Below are the code and all the weights of a small trained network. Each question names an input and a target symbol and asks about switching units off, where a switched-off unit gives its printed mean instead of its output.

import numpy as np


def w(rows, s, z=0):
    codes = np.array(rows[::2]) - 128.0
    scale = np.full(codes.shape[1], s)
    scale[-1] = z or s
    return codes * scale


def f(y):
    return np.maximum(y, 0)


def softmax(a):
    e = np.exp(a - a.max(-1, keepdims=True))
    return e / e.sum(-1, keepdims=True)


def log_softmax(a):
    a = a - a.max(-1, keepdims=True)
    return a - np.log(np.exp(a).sum(-1, keepdims=True))


def net(x, mask):
    ids = ['ΓΘΠΣαδεζηλμξτφ'.index(c) for c in x.split()]
    T = len(ids)
    res = E[ids] + P[:T]
    u = 0
    for l in range(2):
        r = res
        for j in range(3):
            rows = slice(3 * j, 3 * j + 3)
            q, k, v = (r @ M[l][rows].T for M in (Q, K, V))
            z = softmax(np.where(np.tri(T) > 0, q @ k.T / 3**0.5, -1e9)) @ v
            o = O[l][rows]
            res = res + np.where(mask[u + j], z, o[:, -1]) @ o[:, :-1]
        u += 3
        y = f(res @ A[l][:, :-1].T + A[l][:, -1])
        res = res + np.where(mask[u : u + 4], y, B[l][:, -1]) @ B[l][:, :-1]
        u += 4
    return log_softmax(res[-1] @ U[:, :-1].T + U[:, -1])


Q, K, V, O, A, B = {}, {}, {}, {}, {}, {}
E = w([
[106,191,140],'Γ',
[103,148,130],'Θ',
[98,188,147],'Π',
[95,191,161],'Σ',
[98,181,155],'α',
[108,153,124],'δ',
[125,153,91],'ε',
[124,131,72],'ζ',
[157,128,29],'η',
[126,159,99],'λ',
[101,99,152],'μ',
[94,51,150],'ξ',
[188,139,1],'τ',
[123,92,154],'φ',
],0.017)
P = w([
[20,59,98],'0',
[229,90,90],'1',
[3,151,148],'2',
[202,129,169],'3',
[32,148,134],'4',
[204,107,147],'5',
[49,166,96],'6',
[190,119,175],'7',
[29,193,151],'8',
[197,101,156],'9',
[77,169,49],'10',
[181,114,187],'11',
[72,143,77],'12',
],0.012)
Q[0] = w([
[198,191,173],'L0H0',
[8,125,75],'L0H0',
[172,177,142],'L0H0',
[114,167,67],'L0H1',
[98,114,127],'L0H1',
[118,143,87],'L0H1',
[134,165,121],'L0H2',
[132,96,118],'L0H2',
[138,106,148],'L0H2',
],0.018)
K[0] = w([
[104,177,194],'L0H0',
[188,133,61],'L0H0',
[126,147,172],'L0H0',
[157,187,122],'L0H1',
[80,250,17],'L0H1',
[118,85,118],'L0H1',
[176,164,118],'L0H2',
[74,145,111],'L0H2',
[90,90,157],'L0H2',
],0.012)
V[0] = w([
[182,103,33],'L0H0',
[2,207,181],'L0H0',
[91,218,146],'L0H0',
[115,109,49],'L0H1',
[106,51,148],'L0H1',
[76,149,79],'L0H1',
[242,138,152],'L0H2',
[156,86,60],'L0H2',
[127,107,162],'L0H2',
],0.0094)
O[0] = w([
[111,190,157,252],'L0H0',
[115,82,96,140],'L0H0',
[159,213,111,154],'L0H0',
[85,146,139,217],'L0H1',
[159,68,144,89],'L0H1',
[117,148,113,235],'L0H1',
[158,32,130,71],'L0H2',
[153,184,178,197],'L0H2',
[254,105,69,77],'L0H2',
],0.0063,0.0036)
A[0] = w([
[152,203,230,254],'L0N0',
[143,139,106,127],'L0N1',
[57,81,118,101],'L0N2',
[254,24,173,135],'L0N3',
],0.0088,0.0049)
B[0] = w([
[152,28,8,254],'L0N0',
[48,162,67,142],'L0N1',
[150,131,57,146],'L0N2',
[161,156,254,160],'L0N3',
],0.0069,0.0092)
Q[1] = w([
[122,81,144],'L1H0',
[87,182,92],'L1H0',
[74,205,169],'L1H0',
[201,50,139],'L1H1',
[175,156,128],'L1H1',
[125,43,101],'L1H1',
[153,84,195],'L1H2',
[191,106,97],'L1H2',
[254,203,159],'L1H2',
],0.0095)
K[1] = w([
[38,63,139],'L1H0',
[71,117,70],'L1H0',
[135,92,202],'L1H0',
[150,158,99],'L1H1',
[249,57,132],'L1H1',
[20,158,132],'L1H1',
[147,127,142],'L1H2',
[139,92,89],'L1H2',
[118,151,109],'L1H2',
],0.011)
V[1] = w([
[142,192,92],'L1H0',
[200,142,158],'L1H0',
[55,87,105],'L1H0',
[187,137,46],'L1H1',
[12,55,135],'L1H1',
[116,176,139],'L1H1',
[75,247,169],'L1H2',
[183,171,117],'L1H2',
[74,92,132],'L1H2',
],0.011)
O[1] = w([
[91,17,161,198],'L1H0',
[116,16,145,2],'L1H0',
[119,117,145,232],'L1H0',
[136,115,74,191],'L1H1',
[124,198,115,224],'L1H1',
[64,167,135,138],'L1H1',
[142,100,193,154],'L1H2',
[47,63,57,101],'L1H2',
[33,244,253,166],'L1H2',
],0.0059,0.0072)
A[1] = w([
[119,50,168,115],'L1N0',
[191,129,31,122],'L1N1',
[161,10,129,255],'L1N2',
[122,69,115,65],'L1N3',
],0.012,0.0038)
B[1] = w([
[141,205,106,137],'L1N0',
[86,78,170,253],'L1N1',
[250,86,148,196],'L1N2',
[34,130,157,134],'L1N3',
],0.011,0.0055)
U = w([
[149,155,209,152],'Γ',
[160,156,171,186],'Θ',
[101,187,100,182],'Π',
[132,134,136,13],'Σ',
[103,113,181,67],'α',
[142,120,122,139],'δ',
[155,85,120,166],'ε',
[127,136,8,187],'ζ',
[143,143,138,63],'η',
[155,103,51,87],'λ',
[144,142,142,94],'μ',
[124,117,143,102],'ξ',
[199,167,146,144],'τ',
[129,136,142,3],'φ',
],0.013,0.0051)

Each question gives the input, a string of symbols that net reads in full, and the target symbol t.
The units are the heads (3 rows each of Q, K, V and O) and the neurons (one row each of A and B). Each row of codes is followed by its name. A weight is (code - 128) times the scale printed after its matrix; where a second scale follows, it is the last column's (O, A, B and U).
mask holds one flag per unit, layer by layer, with each layer's heads first. A switched-off unit (its flag False) gives its mean, the last column of its rows in O or B, instead of its output. The means were averaged over made-up inputs and are rounded, as every weight is.
A unit's drop is (log p(t) with every unit on - log p(t) with that unit switched off) / (log p(t) with every unit on - log p(t) with every unit switched off).
The circuit of an input: a set's keep is (log p(t) with only the set's units on - log p(t) with every unit switched off) / (log p(t) with every unit on - log p(t) with every unit switched off). Starting from the 12 units with the biggest drops (on a tie, the unit counted first), units are removed one at a time, each time the one whose removal leaves the highest keep (on an exact tie, the one counted first), for as long as the keep stays at least 0.8.
units of the circuit, in order: the units of the circuit, biggest drop first
most important unit: the unit with the biggest drop
k most important neurons: the k neurons with the biggest drops, biggest first
top k neurons in layer l: the k neurons of layer l with the biggest drops, biggest first
which heads matter: for each layer, one digit per head in row order, 1 if its drop is at least 0.15 and else 0, layers parted by /
drop when u is switched off: that unit's drop, to one decimal
input Θ φ ζ ε α λ η φ Θ, target ζ: units of the circuit, in order	L0N0, L0N3, L1N1
input Π τ η λ, target ε: units of the circuit, in order	L1H1, L1N2, L1H0
input ξ τ α Θ Θ τ α, target ζ: units of the circuit, in order	L0N0, L0H0
input Π Θ τ ξ ζ δ τ α Π, target ζ: units of the circuit, in order	L0N0, L0N3
input φ φ ε φ τ τ, target τ: units of the circuit, in order	L0N3, L1N2, L0H1
input δ α φ Γ η φ λ τ ξ η, target ε: units of the circuit, in order	L1N1, L0H0
input τ τ η Σ, target ε: most important unit	L0N0
input ξ η ξ τ Γ τ τ δ ξ ζ τ η, target ε: which heads matter	000 / 111
input μ φ τ φ η ξ, target τ: 2 most important neurons	L0N3, L1N2
input η τ ζ ξ τ τ α Π μ, target ζ: 2 most important neurons	L0N0, L0N3
input δ η α τ, target ε: top 2 neurons in layer 1	L1N1, L1N2
input ξ Γ φ ξ, target τ: 2 most important neurons	L0N3, L1N1
input Γ Γ τ Π ε η η α η τ ε Γ, target ε: 2 most important neurons	L1N2, L0N0
input Γ φ μ, target Π: most important unit	L1H1
input ε Π η, target Π: units of the circuit, in order	L0N0, L1N2
input Σ φ φ τ, target τ: which heads matter	011 / 010
input Γ Γ ε μ ξ Γ Γ ξ μ ζ μ δ τ, target Π: units of the circuit, in order	L0N0, L0H0
input α α Γ Π μ φ, target τ: 3 most important neurons	L0N3, L0N0, L1N2
input Π τ Π ξ Π τ ζ τ, target ε: which heads matter	100 / 010
input α λ Θ Γ τ Γ Θ ε Γ, target ζ: top neuron in layer 0	L0N0
input λ Γ φ, target Π: which heads matter	000 / 010
input η α μ Θ Π φ, target τ: top 3 neurons in layer 0	L0N3, L0N0, L0N1
input μ Γ Γ φ ε Θ τ λ λ, target ζ: top 3 neurons in layer 0	L0N0, L0N3, L0N2
input Σ ξ η φ η α φ Σ Σ, target ζ: drop when L0N0 is switched off	0.3
input Π φ Σ φ Π ε ζ Γ Γ, target ζ: drop when L0N0 is switched off	0.4
input ζ Γ η, target Π: drop when L1N2 is switched off	0.1
input Σ τ Γ λ, target ε: drop when L1H0 is switched off	0.2
